Rows and roughly how far along a hidden order each lies, from 0 to 20
[ 11   6   5  10  -2  -3   8  -3  -4 -11   7   5  -1  74  -1  13 -14   1
  -6  -2   5  -1 -67  -9  -9  27  -8  -2  -3  -3   1  10 -15   0 -16 -10
  25   0  -2 -30  -2   2 -15  11 -43   5 -25  -5  17  21 -21  -8 -11   4
   4 -11   0   8 -28] => 0
[ 10   1   0   7  -1  -6 -21  -5   4 -14   5 -27  14  58  -7  11  -6  -1
 -10   2  11  -8 -13  -9  -9   9 -13  -3 -22   2   0   2  -4  -7   4 -14
  17 -14  -8 -12  -8   4 -18 -17  -6   3 -19  -3  11  20  -3   3 -23  -1
   4   3   7  31  11] => 6
[  9   1   6   8  -2  -1  11  -2  -3 -13   4 -60   0  70   7  13  -9   2
  -6  -3   4   1 -55 -10 -10  23   3   3   6  -8   2  11  -4   2 -14  -6
  14   6  -1 -24   9   3   2   4 -36   5 -25  -3   1  17 -18   2  -1   3
   5 -15 -10 -47 -27] => 0
[ 11   3   5   9  -2  -1   4  -2  -3 -12   6 -37   2  66   2  16 -12   1
  -9  -3   5  -1 -57 -10 -10  24  -4   1   1  -6   2  11 -10  -1 -12 -11
  16   2  -3 -25   2   3  -8   5 -43   5 -26  -4   9  21 -17  -1  -6   4
   6 -13  -2 -23 -25] => 1
[  6   7 -11   8  -1  -9 -15   1   4   8   2  59  22 -17 -10   5   0  -4
  -4  -7   6  -4  28  -3   3 -12  -5   2   6   4   0 -19 -10 -14  26  -8
 -13 -18   1  20 -17   2 -32 -24  -6   1   9  -1   7  24  16  -5 -20   3
   2  11  31  91  21] => 19
[ 12   8  -2  10   1  -9 -27  -3   0  -4   7  55  18  42 -12   6  -9  -3
  -5   2   7  -6 -25  -4  -1  13 -18  -6 -13   7   1   2 -16  -7   6 -12
  19 -21  -2 -12 -19   1 -32  -4  -5   2  -8  -4  24  21  -2 -12 -22  -1
  -1   2  24  95   6] => 7
[  9   8   3  11  -3  -2  -6  -4  -2 -17   7  32   0  68  -2  12 -13   0
  -7   1   7  -3 -55  -9 -11  21 -10  -6 -13   2   0   3 -17  -5 -12 -18
  18  -8  -7 -28  -4   1 -25   5 -43   4 -24  -6  23  18 -15  -7 -21   6
   5  -4   2  37 -17] => 2
[ -8  -4  -2   0  -5   9  36   2   3  -3  -6 -24 -15 -22  14   7   5   5
  -3  -8   0   4  27  -5  -8 -16  19   5  14  -9  -3 -20   2  -2  -3  -7
 -43  15  -3  15  18   0   9  -9 -44   2  -4   0 -13  -2   0  13   2  10
  12   3 -19 -81  -7] => 15
[  5   4  -1  11  -5   1  -4  -4   2 -19   3  -7   3  41   2  12  -6   1
 -10  -3  10  -4  -6 -15 -11   2   2  -3  -8   1  -2  -9 -10 -10  -2 -22
  -9  -5  -9  -7   3   3 -24 -14 -49   5 -20  -3  10  13  -3   7 -24  10
  11   2  -3  -1  -4] => 7
[ 11   3   6  10  -1  -3   5  -2  -3 -11   6 -45   3  78   3  15 -12   1
  -7  -2   4   0 -65  -9  -9  26  -4   2   2  -7   2  14 -10  -1 -13  -8
  25   3  -1 -30   2   3  -4   7 -36   5 -27  -4   8  21 -21  -2  -3   2
   4 -15  -4 -25 -27] => 0
[  3  -1  -6   7  -2  -9  -3  -1   8   1  -4   4  16  -3  -2   6   8  -1
  -1  -2   6   1  23  -5  -6 -15   1   4  -5   3  -1 -15   0  -9  19  -5
   1 -14   0  15  -6   2  -2 -26   4   1   9  -1  -3  23   6   2 -23  -2
   4   9   8  30  15] => 15
[ -6  -3  -2   1  -4   4  26   2   7  -7 -10 -16  -8 -54   9   6   8   4
  -2  -5   1   5  29  -4 -12 -21  16   7   1  -4  -3 -19   2  -5   5  -6
 -31   5  -1  19  12  -1  14 -12 -25   1   8   0 -14   6   2  14 -10   5
  13   8 -16 -72  -2] => 16
[  4   7 -11   8  -2  -8  -9   1   4  13   2  67  21 -22  -9   5   3  -4
  -3  -7   6  -2  43  -4   2 -17  -1   1  10   3   0 -25 -10 -14  27 -11
 -28 -18  -1  25 -13   2 -37 -27 -10   1   9  -1   5  21  17  -3 -22   5
   4  14  28 100  20] => 20
[ 11  -1   5   9  -2   1   7  -1  -1 -13   4 -79   3  67   8  16  -9   2
  -9  -4   6  -1 -44 -13 -10  21   1   5   5  -9   2  13  -2  -1 -10  -9
   9  13  -2 -19  10   5   3  -2 -39   6 -26  -2  -1  19 -13   7  -2   3
   6 -15 -11 -65 -18] => 1
[ -3   9 -10   9  -5   0  16  -1   5   1  -2  80   2 -38   2   4   6  -1
   0  -8   6   1  47 -10  -3 -22   9  -1  13   4  -2 -32 -15 -14  16 -17
 -45  -9  -2  24  -4   0 -31 -21 -38   3   7  -2   7  16  13  -2 -24  11
  10  12  11  42   3] => 18
[  9   6   0  10  -2  -3 -22  -5   1 -17   7   9   9  65  -5  14 -10   0
  -9   1   9  -7 -34 -10  -8  16 -13  -8 -20   4   0   2 -14  -7  -4 -20
  16 -15  -9 -21  -8   3 -28  -6 -30   4 -24  -5  22  18  -7  -4 -23   3
   4   0   9  50   0] => 4
[ -1   9 -11  11  -5  -2   6  -1   5   4   0  79   9 -29  -1   4   6  -3
   0  -7   6   0  42  -9  -1 -20   7  -2  14   5  -2 -31 -13 -15  20 -16
 -38 -13  -3  24  -7   1 -35 -24 -30   2   8  -2   7  18  15  -4 -24   9
   7  12  16  70  10] => 19
[  2   8  -7  11  -4  -5   5  -2   4  -2   0  65   7  -4  -1   5   3  -1
  -1  -4   5   0   9  -7  -4 -10  -1  -2   4   6  -2 -23 -16 -10  10 -14
 -20 -15   0   3  -9   0 -29 -13 -29   2   4  -3  13  22   5  -8 -21   6
   6   8  13  62   5] => 14
[  9  -2   5   6  -2  -3   5  -2   0 -10   3 -68   4  57   5  15  -6   2
  -6  -2   5   1 -42 -10 -11  16   2   4   0  -7   1   8   0   0  -7  -6
  15   4  -4 -17   7   4   1  -5 -25   3 -20  -2  -4  19 -15   6  -5   2
   6  -9  -9 -42 -18] => 3
[ -2   5  -7   9  -5  -3  15  -1   6  -2  -5  52   0 -21   3   5   6   1
   1  -4   4   3  17  -9  -8 -16   8   1   5   3  -3 -25 -11 -10   7 -12
 -26  -9  -1  14  -1  -1 -12 -16 -34   2   4  -3   4  17   3   0 -20   6
   9   9   3  35   1] => 15
[  6   8  -5   7   1 -14  -8   0   1  13   2  87  16  -2 -12   2   1  -4
   3  -1   2   1  -6   1   2  -1 -10  -1   8   7   1 -10 -13  -7  15  -1
  12 -22   5   3 -22   0 -21  -7  13  -1  12  -4  14  23   3 -15 -17  -3
  -3   7  27 120   5] => 15
[ 14   1   1   8   0  -6 -35  -6   4 -18   6 -30  19  80  -8  14 -10  -1
 -11   4  11  -9 -32 -10  -9  17 -19  -5 -29   2   0   6  -7  -7   0 -15
  29 -15  -8 -21  -9   4 -18 -13  -9   4 -23  -3  17  21  -7   1 -24  -1
   2   0   9  37  12] => 3
[ -4   0   0   3  -5   8  30   0  -1  -8   1 -27 -16  16  14   8   0   3
  -5  -7   1   5 -10  -9  -8   0  17   1  16  -9  -2  -7   1  -1 -11  -8
 -23  14  -6  -4  17   2  -4  -3 -51   2 -16  -2  -8  -1 -10   8   2  12
   9  -4 -19 -64 -19] => 9

New part:
[-22  70  -1  40  15  -5   0 -10  -7 -15  17  11 -29  32   2  -5  24  52
  -4  -2 -28 -36 -34  49   1  38 -16   4 -29   0  60] => 0
[  -6   35  -15   46   38   27  -24   23  -11  -24   -4  -40  -77   40
   10  -37   70   74   36   -5  -16 -114  -39   56  -11   13  -22    8
  -29  -25   44] => 1
[-24   5 -16  19  27 -18  13 -40 -13 -11   5   2 -21   2   0   0  35   9
  -7  -3 -18 -24 -28   8  11  39 -19   3 -21  -1 113] => 15
[  1 -28  26  35 -20  31 -18  23  26  -8 -12  78 -17 -15   9 -16  44  15
   2  17 -13 -61 -53   9  19  12 -17   5 -22  -8  64] => 20
[-24   5  -8  24  18  -5   9 -25   2  -9  -5  35  -1  -5   3   6  25  19
 -10   0  -5 -38 -36  -4  27  40 -16   4 -19   0  41] => 10
[ -4 -43 -42   4 -29  17   3 -34 -15  -5 -24 -21 -32 -16   5  -5  40   6
  21   1  40  -9 -14   1  31  21  -7   9  -5  -7 -66] => 11
[ -4 -12  14  27 -15  17   5  -3  24  -5  -8  56 -15 -25   5  -6  46 -34
  -5  18 -15 -58 -49   0  32  20 -14   4 -21  -8  69] => 20
[ -1 -59  -1  21 -22  13  -8  -9   1  -8 -23  45   4  -3   3   1   8  11
  -5   0  18 -57 -50   3  84  29 -11   5 -17   8  28] => 19
[ -2 -41   0  30   5  24 -18   4   9  -9 -33  42  -8  -2   6 -12 -72  54
  10  -1   9 -68 -38  15  76  26 -13  10 -19   2 -18] => 7
[ -2 -77  -4  21 -32  20  -6 -18   4  -5 -29  45 -11 -25   5   1  12   4
   2   2  26 -58 -58  -9  99  30 -13   4 -15   4 -15] => 20
[-17 -20 -32  16 -24  -6  17 -40 -19  -7   6 -18 -12  -7   2  -2  15  -9
   0  -4  14 -29 -18   5  26  27 -12   8 -10   2  74] => 19
[   4  -51  -45  -19   26   22    6  -58   13    5  -60   12  -38  -40
   10   -6  116    5   31    7   36  -67  -13  -14   22   16   -8   12
   16  -27 -103] => 2
[-12   7 -11  22 -38  10   2 -22  -8  -8 -16   0 -11  -3   1  -1  22  -1
   2   1  18 -44 -35  20  32  29  -9   5 -17   8 -16] => 11
[-16  54 -19  20  12   8   5 -27   1  -6  -2 -17 -47   2   6 -10  74  11
  10   5 -11 -48 -30  21 -48  21 -16   5 -13 -18  12] => 1
[ -4 -13 -14  24 -27  22  -7  -7  -2 -12  -9  -3 -38  -4  10 -17  46  -7
  16   6   7 -69 -37  24  11  18 -11   6 -20 -14  18] => 14
[  0  -5 -17  24   5  37 -14 -13   5 -10 -23  -9 -54   6  10 -19  64  52
  32   1  15 -72 -28  31  21  20 -12  10 -20 -23 -64] => 0
[ -7 -44 -21  14   4   8   4 -21   3  -7 -22  14 -24 -28   6  -8  43  -7
  12   5  11 -60 -27  -7  29  18 -16   6  -7 -12  35] => 18
[ -5 -11 -27  11 -34  18   4 -24  -7  -7 -19  -8 -23 -12   6  -3  29   9
  14  -1  32 -51 -23  11  39  22  -7   9  -2   0 -67] => 8
[  1 -22 -14  14   0  21  -9 -15   5  -3 -32  34 -13  -9   6  -6   5  44
  10  -1  15 -55 -37  14  61  26 -10  11  -8  -6 -80] => 0
[ -4  23  29  22 -13  26 -16   2  23  -1 -22  55  -8  -9   8  -3  30  32
  -1   9  -1 -75 -48  20  33  23 -14   8 -19   3 -63] => 0
[-11  34   3  26 -15  28  -4  -5   2  -8  -1  15 -22   6   5   0  40  19
  -1   3  -3 -32 -31  27   2  26 -13   7 -17  -2  -5] => 2
[-25  60   1  45  -9  -3  -2  -2 -12 -17  14  -2 -12  39   2   1  -5  60
 -16 -10 -17 -48 -45  46  12  46 -17   4 -31  17  43] => 0
[-19   4 -21  34  22   9   0  -1  -4 -13  -3  -9 -46   4   5 -20  56   4
  14   4 -16 -66 -27  17 -15  16 -22   8 -24 -19 125] => 19
[  4 -33   6  32 -66  33 -23  10  -3 -15 -22  12 -16   5   7 -14  10  27
  14  -1  17 -66 -47  30  64  19  -8   7 -24   4 -47] => 11
[ -8 -21 -20  24 -11  18  -5 -16  -3 -14  -6 -18 -46   0   8 -21  61   1
  19   3 -10 -69 -34  11   5  11 -17   4 -28 -13  72] => 20
[-23   6   1  47   4  -5   9 -17 -11 -16   7  14 -18   9   5  -4 -10  25
 -13  -3 -19 -48 -39  21  23  37 -21   0 -32   2 122] => 18
[   7  -80  -27   -4  -47   30   -1  -47    1    1  -43   13  -14  -58
    7    0   22  -11   15    7   47  -48  -18   -8   72   17   -5   10
    4   -2 -119] => 13
[-11   4 -27   4 -10   6  12 -50  -4   1 -53  -7 -26 -11   4   2  50   6
   3   0  23 -25 -17   6   9  27 -10   9  -2  -2 -52] => 2
[-12  39  -7  16 -14   9   6 -33   9  -2  -3  12 -34 -15   5  -1  68 -20
   3  10  -5 -45 -25  18 -33  21 -13   7  -8  -5 -18] => 3
[-11   3  15  37 -31  16 -11  12  -6 -12  -3   3 -20   8   4 -10   4  20
   5  -1   7 -27 -35  36  34  17 -11   7 -25   8   5] => 8
[-16  45  10  37 -41   7  -3  -7   3  -8  11  33  -9  -3   6   1   9   2
  -9   5 -13 -26 -35  30   1  29 -15   5 -27  25  42] => 9
[-20  37 -15  33 -20   1   7 -22 -13 -11  13 -28 -41   5   4  -8  27   2
  -2  -4  -5 -43 -22  29 -20  32 -13   6 -20  -3  43] => 9
[ -4  -3 -19  21  25  18  -7  -3  -6 -12 -25   2 -31  15   6 -13  43  60
  19  -7  11 -73 -20  26  51  28 -16  11 -16  -7  -9] => 1
[  2  -7  18  26 -49  32 -17  14  19  -5 -19  49 -12 -14  10 -15  35 -23
   7  14   0 -55 -44  17  33  11 -16   7 -19  -2  -3] => 15
[ -8 -44 -14  23   7   6  -6  -1  -2 -11 -17  38  -3  -3   3  -7  -5  37
  -1  -1   0 -53 -39   7  70  30 -16   2 -25   3  47] => 15
[ -8   8 -47  10  19   6  13 -40 -16  -9 -11 -36 -41  10   4  -5  59  43
  17  -9  13 -99 -18  28   4  30 -10   5  -9 -12 -16] => 0
[ -4  20 -21  13  17  27  -3 -12   8  -8 -18   0 -53  -1   8 -21  93  31
  23   7  -2 -62 -27  20 -14  16 -15   9  -6 -27 -19] => 0
[ -8  39  -4  32  14   7  -7 -12   5 -11  -9  29 -41   5   7 -13  61  37
   7   3  -8 -58 -29  31  -5  25 -15   7 -17 -15  -3] => 0
[-15  22  -7  22  -4   6   6 -28   1  -7   2  10 -20   3   4  -4  42  27
  -3  -1   1 -54 -28  24  -1  30 -13   8  -9  -1  -7] => 0
[  2 -71 -31  -4 -12  30   1 -23   7  -4 -23   6 -53 -36  10 -17  67 -44
  28  17  14 -63 -28  -8 -10   4 -15   5  -1 -29  11] => 20
[-10 -35 -42   7  30   6  19 -24 -12 -10 -17  -9 -50  -7   4 -14  70  27
  22  -1   6 -65 -16   0  15  20 -17   7  -7 -17  35] => 13
[-14   4 -41 -11 -24   4  20 -55  -5   0  -7 -12 -39 -26   5   0  47 -33
   8   5  26 -33  -6  -5 -25  20  -7   9  -2  -9 -23] => 9
[  -6   36  -15   51   36   19  -22   21  -12  -25   -4  -53  -77   44
   12  -37   91   72   41   -5  -22 -106  -39   61  -20   15  -22    8
  -31  -31   49] => 1
[  1 -11   4  20 -34  32 -13  -5  14  -5 -20  30 -19 -23   8 -11  33 -21
  15  13  11 -60 -38   4  41  13 -15   7 -12  -5   6] => 19
[ -14   17  -16   33   28    3    2  -19   -5  -12  -13    3  -30   11
    4   -6   35   38    1   -5  -10 -103  -32   36   13   37  -18    7
  -24   -9   60] => 5
[ -4 -66 -16   4 -43  17   6 -36  -3   0 -27  20  -4 -35   5   7  30 -14
   1   4  29 -44 -23 -10  59  22  -6   8  -7   8 -25] => 17
[-11  35 -13  23  31  12   5 -18   4 -14  -2   6 -43  -9   6 -10  73  26
   2  -1 -22 -56 -32  27 -28  28 -15   6 -24 -16  42] => 3
[ -9  -3 -28  24  -7  13  -1 -25 -18 -10 -15 -25 -30  16   4  -8  26  55
  16 -12  21 -57 -30  29  34  35 -10   8 -14   0 -29] => 1
[ -9  29   8  22  23  14  -1 -10  20  -6 -10  42 -19 -10   6  -3  52  10
  -3  12 -27 -23 -27  20  -7  32 -17   6 -16 -12  59] => 6
[-15  16 -39  16 -24   7  11 -31  -8  -5   2 -22 -41  -7   4   1  46 -14
   8   4   6 -30 -18  17 -29  19 -11   7 -14  -4  27] => 12
[  1  -9  -6   0  24  23  -3 -21  24   1 -35  45 -24 -29   9 -10  79   3
  12  18   0 -53 -24  -7  -4  13 -16  10   0 -24 -30] => 5
